Below are the code and all the weights of a small trained network. Each question names an input and a target symbol and asks about switching units off, where a switched-off unit gives its printed mean instead of its output.

import numpy as np


def w(rows, s, z=0):
    codes = np.array(rows[::2]) - 128.0
    scale = np.full(codes.shape[1], s)
    scale[-1] = z or s
    return codes * scale


def norm(h):
    return h / np.sqrt((h * h).mean(-1, keepdims=True) + 1e-5)


def f(y):
    return np.maximum(y, 0)


def softmax(a):
    e = np.exp(a - a.max(-1, keepdims=True))
    return e / e.sum(-1, keepdims=True)


def log_softmax(a):
    a = a - a.max(-1, keepdims=True)
    return a - np.log(np.exp(a).sum(-1, keepdims=True))


def net(x, mask):
    ids = ['ΛΣΦΩαβδεμτ'.index(c) for c in x.split()]
    T = len(ids)
    res = E[ids] + P[:T]
    u = 0
    for l in range(3):
        q, k, v = (norm(res) @ M[l].T for M in (Q, K, V))
        z = softmax(np.where(np.tri(T) > 0, q @ k.T / 3**0.5, -1e9)) @ v
        res = res + np.where(mask[u], z, O[l][:, -1]) @ O[l][:, :-1]
        u += 1
        y = f(norm(res) @ A[l][:, :-1].T + A[l][:, -1])
        res = res + np.where(mask[u : u + 4], y, B[l][:, -1]) @ B[l][:, :-1]
        u += 4
    return log_softmax(norm(res)[-1] @ U[:, :-1].T + U[:, -1])


Q, K, V, O, A, B = {}, {}, {}, {}, {}, {}
E = w([
[177,99,146,120,153,156,115,227],'Λ',
[159,42,166,113,117,41,94,13],'Σ',
[141,251,136,174,141,196,157,148],'Φ',
[209,87,146,135,176,155,118,201],'Ω',
[153,97,127,136,142,102,166,234],'α',
[130,180,94,147,186,207,147,63],'β',
[202,83,137,153,188,124,161,186],'δ',
[60,182,169,122,219,20,70,127],'ε',
[127,86,188,65,45,180,153,44],'μ',
[52,71,49,90,229,180,178,95],'τ',
],0.018)
P = w([
[178,124,104,166,166,151,133,115],'0',
[168,120,101,167,146,179,75,121],'1',
[130,106,149,185,154,178,110,106],'2',
[124,114,153,178,154,139,168,97],'3',
[169,172,113,81,144,122,160,101],'4',
[179,172,66,98,104,119,93,126],'5',
[118,122,89,183,83,153,42,142],'6',
[91,130,139,172,106,142,104,113],'7',
[72,154,179,92,133,154,141,93],'8',
[123,193,131,7,129,122,137,98],'9',
],0.018)
Q[0] = w([
[122,55,200,176,105,128,138,147],'L0H0',
[96,79,174,235,104,141,115,117],'L0H0',
[102,115,253,76,161,148,220,127],'L0H0',
],0.017)
K[0] = w([
[176,172,97,41,158,87,212,88],'L0H0',
[164,160,196,68,162,94,242,135],'L0H0',
[196,171,8,36,81,93,63,149],'L0H0',
],0.014)
V[0] = w([
[75,132,175,130,232,160,138,102],'L0H0',
[175,109,100,178,168,1,217,70],'L0H0',
[110,234,120,200,114,101,179,178],'L0H0',
],0.0074)
O[0] = w([
[77,130,216,112,184,177,174,83,211],'L0H0',
[181,166,90,10,144,81,168,117,255],'L0H0',
[168,218,128,123,117,116,163,135,98],'L0H0',
],0.011,0.0025)
A[0] = w([
[123,131,114,123,98,139,101,139,73],'L0N0',
[180,70,202,162,222,30,199,198,139],'L0N1',
[65,139,99,251,114,135,99,1,116],'L0N2',
[43,154,78,98,19,96,157,207,1],'L0N3',
],0.0058,0.0086)
B[0] = w([
[129,104,115,113,109,117,100,142,128],'L0N0',
[153,138,121,101,123,184,48,145,253],'L0N1',
[166,176,71,11,141,116,117,117,184],'L0N2',
[117,142,78,94,134,130,162,192,130],'L0N3',
],0.012,0.0058)
Q[1] = w([
[149,132,114,125,158,93,78,166],'L1H0',
[37,252,84,61,209,171,136,45],'L1H0',
[115,109,205,154,190,96,106,175],'L1H0',
],0.015)
K[1] = w([
[164,122,72,153,184,145,102,201],'L1H0',
[2,173,180,67,31,14,82,44],'L1H0',
[128,149,24,155,250,178,186,73],'L1H0',
],0.0097)
V[1] = w([
[170,130,141,148,180,54,70,66],'L1H0',
[192,70,142,110,2,207,182,87],'L1H0',
[150,142,207,126,143,67,66,156],'L1H0',
],0.0096)
O[1] = w([
[90,160,148,131,130,105,81,95,254],'L1H0',
[141,97,116,110,6,167,155,112,140],'L1H0',
[113,136,185,141,131,56,104,159,155],'L1H0',
],0.019,0.0048)
A[1] = w([
[146,7,108,98,143,47,118,100,3],'L1N0',
[150,180,148,198,138,163,156,151,99],'L1N1',
[88,118,141,148,114,102,106,33,54],'L1N2',
[101,177,154,164,73,113,97,56,85],'L1N3',
],0.019,0.0056)
B[1] = w([
[72,158,2,131,87,88,51,48,213],'L1N0',
[53,181,108,135,53,85,160,126,193],'L1N1',
[143,172,48,136,80,85,88,126,246],'L1N2',
[130,58,40,99,148,93,68,83,255],'L1N3',
],0.018,0.0077)
Q[2] = w([
[147,48,186,185,154,134,147,140],'L2H0',
[89,80,27,166,82,77,56,76],'L2H0',
[227,231,172,249,38,66,172,133],'L2H0',
],0.011)
K[2] = w([
[167,73,171,117,143,170,168,153],'L2H0',
[93,100,174,129,8,97,101,106],'L2H0',
[106,140,89,153,122,106,178,237],'L2H0',
],0.014)
V[2] = w([
[38,125,67,125,145,143,114,254],'L2H0',
[167,160,147,214,99,178,72,67],'L2H0',
[178,126,73,229,210,138,89,106],'L2H0',
],0.0082)
O[2] = w([
[145,109,32,186,215,180,68,169,181],'L2H0',
[2,139,177,129,99,108,125,147,196],'L2H0',
[82,131,88,66,115,116,15,202,253],'L2H0',
],0.0081,0.0025)
A[2] = w([
[176,182,152,147,135,174,105,5,1],'L2N0',
[124,135,68,115,77,89,117,130,168],'L2N1',
[117,41,124,87,181,128,95,134,155],'L2N2',
[133,15,143,146,19,171,173,49,120],'L2N3',
],0.016,0.0085)
B[2] = w([
[85,125,186,91,85,174,70,159,138],'L2N0',
[153,125,146,142,132,137,127,89,250],'L2N1',
[108,123,128,133,108,92,183,110,189],'L2N2',
[148,98,250,129,158,121,137,69,176],'L2N3',
],0.026,0.014)
U = w([
[101,59,111,254,132,183,89,168,145],'Λ',
[119,100,53,130,68,104,67,66,73],'Σ',
[117,217,121,197,65,124,192,125,85],'Φ',
[88,68,134,147,50,87,127,214,191],'Ω',
[239,154,106,132,141,158,116,173,153],'α',
[96,172,132,50,94,208,83,166,120],'β',
[160,176,139,9,79,61,185,161,1],'δ',
[94,177,153,142,209,80,107,148,98],'ε',
[159,75,205,176,116,151,135,89,212],'μ',
[80,68,72,125,163,160,200,131,169],'τ',
],0.009,0.0033)

Each question gives the input, a string of symbols that net reads in full, and the target symbol t.
The units are the heads (3 rows each of Q, K, V and O) and the neurons (one row each of A and B). Each row of codes is followed by its name. A weight is (code - 128) times the scale printed after its matrix; where a second scale follows, it is the last column's (O, A, B and U).
mask holds one flag per unit, layer by layer, with each layer's heads first. A switched-off unit (its flag False) gives its mean, the last column of its rows in O or B, instead of its output. The means were averaged over made-up inputs and are rounded, as every weight is.
A unit's drop is (log p(t) with every unit on - log p(t) with that unit switched off) / (log p(t) with every unit on - log p(t) with every unit switched off).
The circuit of an input: a set's keep is (log p(t) with only the set's units on - log p(t) with every unit switched off) / (log p(t) with every unit on - log p(t) with every unit switched off). Starting from the 12 units with the biggest drops (on a tie, the unit counted first), units are removed one at a time, each time the one whose removal leaves the highest keep (on an exact tie, the one counted first), for as long as the keep stays at least 0.8.
circuit, biggest first: the units of the circuit, biggest drop first
most important unit: the unit with the biggest drop
k most important neurons: the k neurons with the biggest drops, biggest first
k most important neurons of layer l: the k neurons of layer l with the biggest drops, biggest first
input Σ Σ τ μ τ Φ Σ δ, target τ: most important neuron	(L1N0)
input β α β Φ δ Σ Σ α, target δ: 2 most important neurons	(L1N2; L1N0)
input μ Φ Λ δ τ α, target Λ: circuit, biggest first	(L0H0; L1N3; L2H0; L1N0)
input α ε β β α, target ε: circuit, biggest first	(L0H0; L1H0)
input β Φ μ α Φ, target μ: circuit, biggest first	(L1H0; L2N3)
input τ Φ Φ, target Φ: circuit, biggest first	(L1N1; L1H0; L1N3)
input Λ α Φ μ Σ δ, target Φ: circuit, biggest first	(L0H0; L1N1; L1N3)
input α Φ α τ τ, target τ: circuit, biggest first	(L1H0; L1N2; L1N0)
input α α Ω α Φ β Σ τ α, target β: 2 most important neurons of layer 1	(L1N3; L1N2)
input α Φ τ β Φ β, target β: 2 most important neurons	(L2N0; L1N3)
input β α Φ α δ Ω Φ β Ω, target Ω: 3 most important neurons	(L1N2; L1N0; L2N1)
input τ τ Σ τ α Σ α δ α Ω, target α: 3 most important neurons	(L1N3; L1N0; L2N3)
input δ Φ Φ δ, target δ: 3 most important neurons	(L0N1; L1N2; L1N0)
input α Ω ε β Σ ε Λ Φ, target ε: 2 most important neurons	(L0N2; L1N0)
input τ Σ Σ α μ Ω μ Σ α, target Ω: 3 most important neurons of layer 1	(L1N0; L1N2; L1N3)
input Φ Σ δ Φ Σ δ, target δ: most important neuron	(L1N2)
input Φ Σ β β α δ Ω, target β: 3 most important neurons	(L1N3; L1N2; L1N0)
input β α Φ Λ α β Σ Λ, target α: 2 most important neurons	(L1N3; L1N0)
input β Λ Ω α Ω α, target Ω: 2 most important neurons of layer 2	(L2N3; L2N1)
input Σ Σ μ τ α τ, target μ: most important unit	L1H0
input δ Φ Φ Λ Σ μ α Λ δ, target μ: 2 most important neurons	(L1N2; L2N3)
input Φ β β, target β: 2 most important neurons	(L2N0; L0N2)
input Ω α Λ, target Ω: 2 most important neurons of layer 1	(L1N2; L1N0)
